Below are the code and all the weights of a small trained network. Each question names an input and a class and asks about switching units off, where a switched-off unit gives its printed mean instead of its output.

import numpy as np


def w(rows, s, z=0):
    codes = np.array(rows[::2]) - 128.0
    scale = np.full(codes.shape[1], s)
    scale[-1] = z or s
    return codes * scale


def f(y):
    return np.maximum(y, 0)


def log_softmax(a):
    a = a - a.max(-1, keepdims=True)
    return a - np.log(np.exp(a).sum(-1, keepdims=True))


def net(x, mask):
    res = np.array(x, float).reshape(1, 3) / 4 @ E
    y = f(res @ A[0][:, :-1].T + A[0][:, -1])
    res = res + np.where(mask, y, B[0][:, -1]) @ B[0][:, :-1]
    return log_softmax(res[-1] @ U[:, :-1].T + U[:, -1])


A, B = {}, {}
E = w([
[37,68,188,254,114,134,113,173],'x0',
[136,109,102,114,133,20,250,176],'x1',
[96,168,251,19,88,32,76,167],'x2',
],0.0096)
A[0] = w([
[115,66,87,115,140,95,166,151,88],'n1',
[150,99,144,128,148,120,206,124,202],'n2',
[112,140,174,91,77,90,120,149,147],'n3',
[86,95,123,169,124,90,127,166,134],'n4',
[110,126,159,105,73,90,104,125,109],'n5',
[104,110,118,107,108,160,85,102,254],'n6',
[146,134,77,202,180,154,178,93,75],'n7',
[10,125,139,149,128,146,140,106,70],'n8',
[87,76,170,148,94,167,129,166,198],'n9',
[128,116,144,106,111,109,92,147,192],'n10',
[128,121,112,125,128,101,177,191,51],'n11',
[108,66,69,178,141,142,150,105,83],'n12',
[121,144,135,128,126,178,55,100,45],'n13',
[115,113,177,109,86,109,127,159,98],'n14',
[94,155,176,89,123,84,97,149,64],'n15',
[69,105,130,159,135,124,122,173,98],'n16',
[95,129,165,87,101,126,104,153,94],'n17',
[85,118,144,160,89,120,121,178,123],'n18',
[113,133,130,116,126,104,176,156,217],'n19',
[157,70,96,137,161,204,166,86,141],'n20',
[92,63,160,170,117,125,115,149,98],'n21',
[177,167,142,92,135,137,144,124,177],'n22',
[109,68,180,170,146,126,134,170,58],'n23',
[137,154,162,127,147,174,75,86,118],'n24',
[174,190,114,91,148,130,141,108,61],'n25',
[165,158,107,83,149,125,128,86,94],'n26',
[136,133,92,112,127,87,158,136,96],'n27',
[157,91,179,137,158,72,205,166,111],'n28',
],0.012,0.0087)
B[0] = w([
[71,155,172,134,164,174,147,113,179],'n1',
[100,87,153,133,162,144,113,80,224],'n2',
[116,132,126,172,89,93,72,152,249],'n3',
[165,109,119,92,113,128,164,90,207],'n4',
[122,168,100,150,103,84,82,168,206],'n5',
[86,2,165,124,160,122,142,67,253],'n6',
[101,182,102,177,64,83,105,161,225],'n7',
[172,181,130,91,123,138,170,125,189],'n8',
[162,76,113,102,114,115,167,79,254],'n9',
[104,102,88,176,115,107,110,125,220],'n10',
[61,183,188,93,99,209,170,114,171],'n11',
[105,167,72,184,84,111,100,145,210],'n12',
[59,221,197,94,119,229,148,92,189],'n13',
[115,171,106,144,115,100,105,115,199],'n14',
[112,216,102,180,94,110,100,150,219],'n15',
[190,151,109,73,112,128,177,117,194],'n16',
[86,171,83,164,118,106,104,176,200],'n17',
[195,128,110,96,138,118,160,139,206],'n18',
[114,76,150,144,198,163,101,89,234],'n19',
[111,162,120,181,92,74,61,136,236],'n20',
[200,139,124,88,106,152,166,105,213],'n21',
[179,93,65,96,143,107,125,111,222],'n22',
[170,186,105,90,84,150,174,129,194],'n23',
[94,132,192,120,139,193,155,79,209],'n24',
[198,194,110,84,79,135,226,127,192],'n25',
[193,134,108,83,94,121,197,127,200],'n26',
[93,155,194,97,143,160,153,84,179],'n27',
[63,129,155,118,137,181,142,84,223],'n28',
],0.0091,0.01)
U = w([
[101,161,92,175,104,86,94,144,97],'0',
[227,135,113,74,119,134,174,116,106],'1',
[53,131,199,116,147,188,142,99,66],'2',
[122,1,119,142,169,80,110,98,251],'3',
[157,106,138,137,188,156,123,218,64],'4',
[169,104,149,148,200,146,130,228,55],'5',
],0.019,0.018)

Each question gives the input, the list of numbers given to net, and the class t.
The units are the neurons (one row each of A and B). Each row of codes is followed by its name. A weight is (code - 128) times the scale printed after its matrix; where a second scale follows, it is the last column's (A, B and U).
mask holds one flag per neuron, in row order. A switched-off neuron (its flag False) gives its mean, the last column of its row in B, instead of its output. The means were averaged over made-up inputs and are rounded, as every weight is.
A unit's drop is (log p(t) with every unit on - log p(t) with that unit switched off) / (log p(t) with every unit on - log p(t) with every unit switched off).
most important unit: the unit with the biggest drop
k most important neurons: the k neurons with the biggest drops, biggest first
drop when u is switched off: that unit's drop, to one decimal
input [4,2,-2], class 1: most important unit	n6
input [2,7,6], class 2: 3 most important neurons	(n28, n11, n19)
input [6,-7,-8], class 0: 3 most important neurons	(n20, n7, n12)
input [4,-4,4], class 0: 4 most important neurons	(n17, n15, n5, n28)
input [8,-7,-7], class 1: 4 most important neurons	(n21, n9, n8, n16)
input [-2,-4,-3], class 2: 2 most important neurons	(n13, n24)
input [-7,7,7], class 0: 2 most important neurons	(n3, n15)
input [6,7,1], class 2: 4 most important neurons	(n28, n11, n1, n19)
input [-4,5,4], class 2: 2 most important neurons	(n28, n27)
input [-5,-7,-4], class 2: 2 most important neurons	(n13, n24)
input [-5,6,-6], class 0: 2 most important neurons	(n7, n20)
input [7,-6,8], class 0: 2 most important neurons	(n17, n15)
input [4,6,3], class 2: drop when n28 is switched off	0.3
input [-2,0,3], class 3: drop when n20 is switched off	0.2
input [-2,-3,2], class 3: drop when n11 is switched off	0.1
input [-6,-5,-8], class 0: most important unit	n20
